Below is a small trained network, with its code and all its weights. Each question gives an input and a class and asks what happens when units are switched off, that is, made to give their printed mean instead of their output.

import numpy as np


def w(rows, s, z=0):
    codes = np.array(rows[::2]) - 128.0
    scale = np.full(codes.shape[1], s)
    scale[-1] = z or s
    return codes * scale


def f(y):
    return y / 2 * (1 + np.tanh(0.7978845608 * (y + 0.044715 * y**3)))


def log_softmax(a):
    a = a - a.max(-1, keepdims=True)
    return a - np.log(np.exp(a).sum(-1, keepdims=True))


def net(x, mask):
    res = np.array(x, float).reshape(1, 4) / 4 @ E
    y = f(res @ A[0][:, :-1].T + A[0][:, -1])
    res = res + np.where(mask, y, B[0][:, -1]) @ B[0][:, :-1]
    return log_softmax(res[-1] @ U[:, :-1].T + U[:, -1])


A, B = {}, {}
E = w([
[151,159,189,95,64,128],'x0',
[84,223,142,55,245,133],'x1',
[53,120,20,130,40,172],'x2',
[149,113,93,77,106,166],'x3',
],0.012)
A[0] = w([
[69,176,110,119,157,207,152],'neuron 0',
[190,136,109,152,171,126,79],'neuron 1',
[60,212,162,161,150,80,152],'neuron 2',
[133,207,187,111,120,110,167],'neuron 3',
[143,140,184,154,119,76,127],'neuron 4',
[146,97,91,184,109,64,59],'neuron 5',
[105,148,165,110,137,196,51],'neuron 6',
[153,133,41,52,171,159,137],'neuron 7',
[131,151,72,116,170,219,106],'neuron 8',
[128,144,88,124,194,128,2],'neuron 9',
[148,135,130,74,95,109,175],'neuron 10',
[140,74,91,127,144,80,182],'neuron 11',
[103,143,185,90,180,164,134],'neuron 12',
[84,129,115,161,59,119,193],'neuron 13',
[165,100,99,246,154,62,192],'neuron 14',
[143,128,131,86,120,161,48],'neuron 15',
[124,128,103,210,26,98,122],'neuron 16',
],0.012,0.0046)
B[0] = w([
[70,213,92,59,141,19,219],'neuron 0',
[71,41,109,174,159,103,157],'neuron 1',
[161,152,153,168,224,66,210],'neuron 2',
[193,139,185,14,155,145,221],'neuron 3',
[128,186,171,111,144,217,193],'neuron 4',
[110,131,189,206,95,197,185],'neuron 5',
[144,158,167,88,185,190,151],'neuron 6',
[102,58,135,108,27,111,223],'neuron 7',
[44,140,109,55,29,53,200],'neuron 8',
[164,26,62,184,98,104,167],'neuron 9',
[145,105,254,183,76,162,166],'neuron 10',
[133,77,144,219,117,106,173],'neuron 11',
[71,186,143,90,203,94,220],'neuron 12',
[201,150,100,84,26,136,212],'neuron 13',
[143,143,234,188,153,142,238],'neuron 14',
[61,115,199,100,89,185,137],'neuron 15',
[191,169,157,166,82,224,249],'neuron 16',
],0.0081,0.011)
U = w([
[101,211,150,116,200,98,84],'0',
[107,176,137,180,54,154,132],'1',
[188,161,100,118,106,114,117],'2',
[180,88,47,123,159,124,2],'3',
[189,99,132,99,121,83,248],'4',
[36,139,17,130,148,73,172],'5',
[150,94,90,250,200,60,224],'6',
[169,111,75,139,161,97,2],'7',
],0.011,0.0051)

Each question gives the input, the list of numbers given to net, and the class t.
The units are the neurons (one row each of A and B). Each row of codes is followed by its name. A weight is (code - 128) times the scale printed after its matrix; where a second scale follows, it is the last column's (A, B and U).
mask holds one flag per neuron, in row order. A switched-off neuron (its flag False) gives its mean, the last column of its row in B, instead of its output. The means were averaged over made-up inputs and are rounded, as every weight is.
A unit's drop is (log p(t) with every unit on - log p(t) with that unit switched off) / (log p(t) with every unit on - log p(t) with every unit switched off).
The circuit of an input: a set's keep is (log p(t) with only the set's units on - log p(t) with every unit switched off) / (log p(t) with every unit on - log p(t) with every unit switched off). Starting from the 12 units with the biggest drops (on a tie, the unit counted first), units are removed one at a time, each time the one whose removal leaves the highest keep (on an exact tie, the one counted first), for as long as the keep stays at least 0.8.
units of the circuit, in order: the units of the circuit, biggest drop first
most important unit: the unit with the biggest drop
k most important neurons: the k neurons with the biggest drops, biggest first
drop of u: that unit's drop, to one decimal
input [2,-4,-6,-7], class 0: most important unit -> neuron 4
input [-1,0,5,7], class 5: units of the circuit, in order -> neuron 14; neuron 8
input [6,1,4,-2], class 2: 2 most important neurons -> neuron 5; neuron 14
input [6,2,-1,3], class 0: units of the circuit, in order -> neuron 13; neuron 7
input [-4,3,-8,8], class 4: 3 most important neurons -> neuron 7; neuron 9; neuron 0
input [-7,5,-5,-1], class 6: 3 most important neurons -> neuron 9; neuron 1; neuron 2
input [8,2,4,-7], class 2: 3 most important neurons -> neuron 13; neuron 12; neuron 14
input [-5,-7,-5,-5], class 1: 2 most important neurons -> neuron 5; neuron 2
input [-5,-8,-2,-1], class 1: 2 most important neurons -> neuron 16; neuron 5
input [4,4,5,5], class 5: drop of neuron 16 -> 0.3
input [-1,4,-2,5], class 5: drop of neuron 14 -> 0.2
input [-5,-3,-2,-3], class 6: drop of neuron 15 -> 0.0
